[ 10   4  29  18 -24   1  -6  28 -20  18 -21  20  -2 -11   6  41  43  -9
  33 -21 -56   4  10  21  15 -17 -73 -89 -11 -52 -49 -55 -20] => F
[ -7  58  53  -1  -9 -25 -44   4 -23  42 -83  -2  -6   2 -23  51 -21 -23
  33  15 -49  39  -4  -8  18  58 -26 -35  10 -10 -75  36  22] => F
[ 13 -54  19   4  36  10  75 -13  54 -64  11   1  -1  17 -15 -41  39  40
 -46 -19  11 -23  29  -7 -29  -4 -51  20 -32   8  66 -39  -3] => K
[ -1   9  20  -4 -12 -26 -31   7  -5  47 -19   1  -4  -4  -3  37  13  10
  16 -13 -43   0   6  10   1  21  -3 -28   4 -41 -14 -40   0] => C
[  3  -7  28  16 -14 -35   3  11  21  23 -18  -1   6   3  -9  26  -1   9
  -8   9 -17   3  -7  -8  -6  20  -8   1   4  -9 -10 -40   8] => R
[  6  -6  37  44 -41 -48 -23  24  18  46 -16   8  14  -5   3  48   6 -11
  22  14 -59   8   7  -2   9   3 -22 -46  -8 -30 -44 -81   4] => R
[  1   7   3   0 -30 -24   5  11 -11  32  -3   7 -24 -22 -16  20  -2  18
  -3   4 -10   1 -21 -16  -8  27  -4 -17   6 -28 -28 -46 -20] => W
[ 10   5  58  47 -13 -10   3   0  33  -7 -39 -13  35  18 -17  40  19 -30
  11   5 -53  33  46  -1   0 -22 -49 -51 -14 -30 -40 -57  21] => R
[  6 -17  38  -6  41   8  50 -21  44 -48 -36 -13   0  23 -37 -24  12  18
 -30   2  11   9  19 -13 -19  21 -47  18 -14  16  32   7  14] => K
[  3  10  80  48 -52 -29  10 -10  28  15 -50  -2  32  10  -8  34   2   1
  12  21 -56  46  21 -39   0  44  -8 -57 -18 -20 -40 -29  27] => X
[ 11 -10  55  36  -9  -9  40  -8  50 -33 -33 -11  34  25 -16  20  28   8
 -15  -6 -35  22  42  -8 -11 -12 -52 -22 -16 -20   0 -70  20] => R
[  17  -49   22   29  -12    1   40   15   36   -5   21   18   -3   -4
    4    6   45   16    8  -13  -22  -17   19    1   -5  -26  -67  -60
  -31  -35   18 -111  -21] => K
[ 10   5  31  39 -37   2  21   5  10  -9 -31   2  11  -8  -9  27  23  -8
  10   0 -51  27  39  -7   0 -15 -52 -74 -18 -58 -55 -72 -13] => W
[  6 -54 -31 -23  10 -30  11  41  -2  27  46  27 -26 -20  11  -8  41  29
 -28 -18  17 -56 -29  41 -16 -18  -4  15   5 -18  35 -56 -33] => R
[  6  -7  -7 -30  24   1 -17  33  -5  27 -16  34 -26 -28  -7  28  24  -5
  29 -10   0  -9  -8  31  13 -10 -54 -63   8 -35 -27 -32 -21] => K
[  2 -10  42  12 -23 -23  29  -5  16  12   6   9   5   0  -9   6  15  27
 -12   1 -13   8  -8 -20 -18  31   7 -32  -9  -8   4 -22  12] => X
[  4   0  15 -17  12   7  30   2   9 -10 -11   4 -21   0 -17  16  25  -1
 -20 -19  15 -17  -6  13  -2  -6 -37 -11   8  -4 -13 -15 -19] => A
[ -3  26  29   2 -17 -39 -47  27  -3  67 -55  10   1  -7  -7  57  -9 -29
  32  23 -39  22  -5  18  16   8 -14 -47  15 -40 -62 -28  12] => R
[ -2   5  40  12  -4 -31  17 -29  34  -9 -14 -22  10  24 -20   2   2  29
 -23 -15 -31   8   9 -27 -22  38   8  24 -12   0  35 -23  20] => C
[  1 -26  32 -17  10  -8  50 -13  20 -12   6  -4  -2  12 -13 -30  27  36
 -46  -3  19  -4  -4  -5 -41  33  18  19  -8   5  52  12   9] => X
[  8  -9 -17 -33  22  17  -6  36 -37  11   6  27 -32 -24  10  16  48   1
   6 -34   6 -26  -9  53  -3 -13 -46 -45   9 -41 -14   7 -33] => F
[ 11  -1  -4 -40   7   4   2  25 -13  13 -32   4  -5  -9 -11   1  13  -6
  14 -18 -10   1  16  33 -19  -5 -41 -32  14 -63 -18  -8   1] => G
[ -2  38  77  27  -7 -21   9 -31  15  -2 -61 -28   7  33 -30  14 -12  -4
  -6  13 -41  33  10 -37 -12  52 -19   9 -15   7 -17  26  34] => F
[ 14 -40  23   5  -1  16  52   9  21 -39  16  20   9  -6   2  -6  56  22
 -22 -24  -7  -1  27  16 -18 -13 -32 -50 -16 -31  11 -31 -12] => X
[ 17 -35  20  34 -15  -6  30  20  33 -18   4  13  21   3   8  22  46   3
  -5 -17 -35  -5  32  14  -3 -43 -51 -49 -18 -39  -6 -92 -11] => R
[ 10   2  17 -26 -13 -25   7  10   4  28 -22  -6  -9   2 -16  -4  -1   8
  -1  -6 -18   0  -5 -10 -26  27  -6   1   5 -33   3 -24   5] => G
[  7 -25 -19 -20   4  11  25  28  -8   4  21  26 -32 -21   2  20  47   6
 -16 -34  19 -44 -13  30   6 -25 -36 -28  11 -20 -11 -41 -43] => A
[ 10  -6  -8 -57  38  17  29   2  -1 -37 -34 -12  -1   9 -27 -36  15   5
 -27 -22  22   3  20  23 -39  11 -27  30  14 -22  28  47   9] => G
[  0 -14   3 -12   5  17  17   5  12 -22 -17  -7  -4   2 -16   4  37   6
 -13 -25   1  12  12  12   5  -2 -34 -26  -1 -41  -1 -33  -6] => P
[  2 -43 -59 -54  20  24   3  45 -26   8  35  32 -44 -34   9  -4  62  19
 -14 -47  39 -39 -20  59   5 -28 -25 -31  16 -66  12 -35 -45] => P
[ 10 -27  11  27  -3  -4  -3  20   9   5   4  32   1 -13   5  16  29  -5
  26  -3 -37 -10  33  10   6 -33 -58 -70 -19 -34 -27 -53 -12] => K
[-12   3 -14 -63  38  -5   7  -5  -5   3 -17 -20 -33   5 -32 -26  -3  17
 -42  -6  55   0 -40   5 -14  51  29  54  25  11  32  61   2] => P
[  3  50  69  45 -23   2  23 -43  32 -31 -66 -32  30  23 -32  30 -23 -11
  -1  26 -51  64  52 -41  -4   3 -36 -35 -12 -25 -55 -15  22] => W
[  7 -39  66  56 -54 -19  61 -13  52 -14   9   3  34  18   7   5  39  35
 -21  -4 -49   7  31 -41 -16   9 -12 -37 -46 -10  33 -95  11] => X
[-13   5  -5 -61  36  -5  13 -16   6  -5 -28 -21 -29  11 -34 -29  -3  28
 -48  -7  55   2 -37   2 -15  56  23  71  23   8  40  58  10] => P
[   7  -15   15   86  -87  -35  -12   17   -9   22   17   31   14  -20
   13   23   13   -2   27   10  -87   11   28  -29    9  -14  -30  -71
  -33  -55  -65 -110  -23] => W
[  4 -28  17 -32  68  14  66 -16  41 -62 -23 -12 -12  20 -37 -45  17  30
 -51  -7  44  -5   4   0 -34  26 -41  46  -8  18  67  30   7] => K
[   5   10   15   11  -38  -12  -48   33  -22   58  -38   23   12  -18
   12   68   31  -25   66  -18  -66   13   15   39   30  -31  -49 -114
    6  -89  -68  -74  -18] => C
[  2  12  44  12  -9 -15   2  -4  -2  13 -14  -5 -14  13 -13   6  26   1
  -4  -4 -32   1   3  -6 -14  22 -24 -10 -14  -8  -6  -3   6] => F
[-13  21  16 -28  22 -12   8 -24  13  -8 -51 -37 -10  19 -44 -10 -18   9
 -34   3  30  23 -25 -20  -5  60  18  47  17   9   8  61  26] => P
[ 17 -38 -16  -5   7   0   9  45   4   6  26  31 -11 -21   8  19  54  -8
   1 -25  -4 -26   4  49  -4 -49 -40 -50  -1 -51 -12 -72 -31] => R
[  6  45  61  11 -45 -40 -36  -1   0  55 -80 -19  22  11 -26  36 -30 -23
  44  22 -71  48  17 -31  -2  39 -24 -44   7 -45 -66 -25  34] => G
[ -1   6  13  -6 -20 -35 -30  12 -12  55  -4   9  -7 -10   1  36  12  16
  21 -16 -39  -7 -10   8   2  15  -1 -34   8 -40 -13 -48  -9] => C
[ 10 -69 -31 -38  65  13  66  12  22 -49  36  16 -31  -4 -11 -56  43  39
 -47 -27  52 -52 -10  33 -31 -13 -37  28 -13   0  73  -4 -27] => K
[ -1 -35 -39 -73  59 -13   9  24 -13  22  15  28 -54 -23 -13 -32   7  36
 -26  -8  66 -50 -52  28 -20  40   3  53  19  16  48  36 -23] => K
[ -4  16  29  -7  -4  12 -10   1   7   2 -52 -12   1   5 -26  26  25 -19
  13  -8 -22  38  21  13  16  -2 -45 -52   4 -52 -37 -24   8] => P
[  2 -38 -12 -24   2 -17  37  14   3   7  39  16 -40 -12  -1 -10  37  36
 -48 -24  30 -61 -34   6 -14   8  -3  35   6  18  36 -31 -43] => A
[ -6  14  35 -14  -2 -25  12  -8   7  25 -35  -7 -18   8 -23  16  -1   9
 -20   6   1  -9 -19 -10  -3  37  -9  18  15  14 -16   1  -3] => A
[  3  -9  60  76 -59 -45 -18   3  26  39 -28  18  24   6   0  30   0  -6
  46  29 -85  19  24 -36  16   5 -51 -67 -34 -28 -43 -92  11] => K
[ 13 -15  26  22  -3  -7  14  17  23  -6 -19   2  19   8  -5  23  31 -18
   4  -5 -29  10  24  24  -4 -34 -46 -51 -10 -38 -22 -58  -2] => R
[  2  18  42  16   9  -2   8 -28  29 -30 -39 -27  26  25 -24  19   6   2
  -1 -18 -38  33  35  -9  -8  14 -27 -19  -7 -22  -2 -12  20] => C
[  6 -11 -15 -26  20   1   0  10  -4  -3   8   7  -5  -9   1  14  30  20
   0 -41  -6 -14   5  35 -11  -6 -18 -30  10 -37  10 -18 -18] => C
[ -3  29  21 -32  36   4  -9 -15   4 -11 -53 -19   9  10 -23  25   1   6
  -1 -19  -8  24  21  23  -7  23 -19 -12  21 -24 -10  36  18] => C
[ 19 -45 -25 -31   3   7  34  32  -5 -17  14  17 -11 -14   0 -28  41  15
 -13 -35  -2 -29  16  29 -27 -19 -39 -14  -2 -49  18 -33 -22] => G
[  1 -35  22  33 -46 -19  22   3  27   9  17  -3  -1   7  -2  -3  44  19
 -12 -14 -36  -7   8 -22   2  -3 -13 -27 -29 -32  14 -96  -9] => P
[ 22 -16  -4 -17  -6   4  12  28  -4   9  -4   8  -3 -12  -2   3  26  -9
  13 -26 -21  -9  14  17 -14 -16 -41 -50  -1 -63 -17 -45 -13] => G
[ 12 -33   4 -12  12  20  42  12  10 -32  16  25   3 -11   4  -7  47  14
 -22 -25  15  -7   6  21 -15 -12 -18 -36  -7 -26  17  -5 -17] => X
[  6 -17 -24 -37  24   6   4  17  -7  -2   6  10 -12 -14   1  13  34  22
  -6 -44   8 -19  -6  40  -7   1 -15 -20  15 -36  16 -16 -24] => C
[ 16 -60 -18 -13  27   3  53  27  23 -35  39  13 -11  -7   0 -15  53  24
 -41 -31  27 -40   0  43 -23 -34 -36   9  -4 -20  42 -48 -27] => R
[  8  10  -9 -74  42  15   9  11 -15  -8 -46  -9 -14  -1 -29 -22   1  -6
  -9 -14  28   9   1  35 -30  18 -25  17  29 -36   2  56   6] => G
[ -8  36  41 -13   1 -35 -32 -13  -1  36 -61 -20   8  13 -22  28 -20   3
  12   6 -37  29  -1  -3   0  50   4  -6  16 -12 -20  17  20] => C
[  4  32  87  61 -51 -40 -16 -41  33  29 -56 -39  48  41 -17  40 -13  -4
  27  14 -85  46  35 -47   1  29  -6 -32 -18 -15 -31 -53  34] => C
[  2 -15  10 -25 -10 -13   1  24 -14  42   2  25 -14 -22   6  17  28  20
   2  -2   1  -5 -16  21 -11  20   8 -48  10 -33 -11 -12 -10] => X
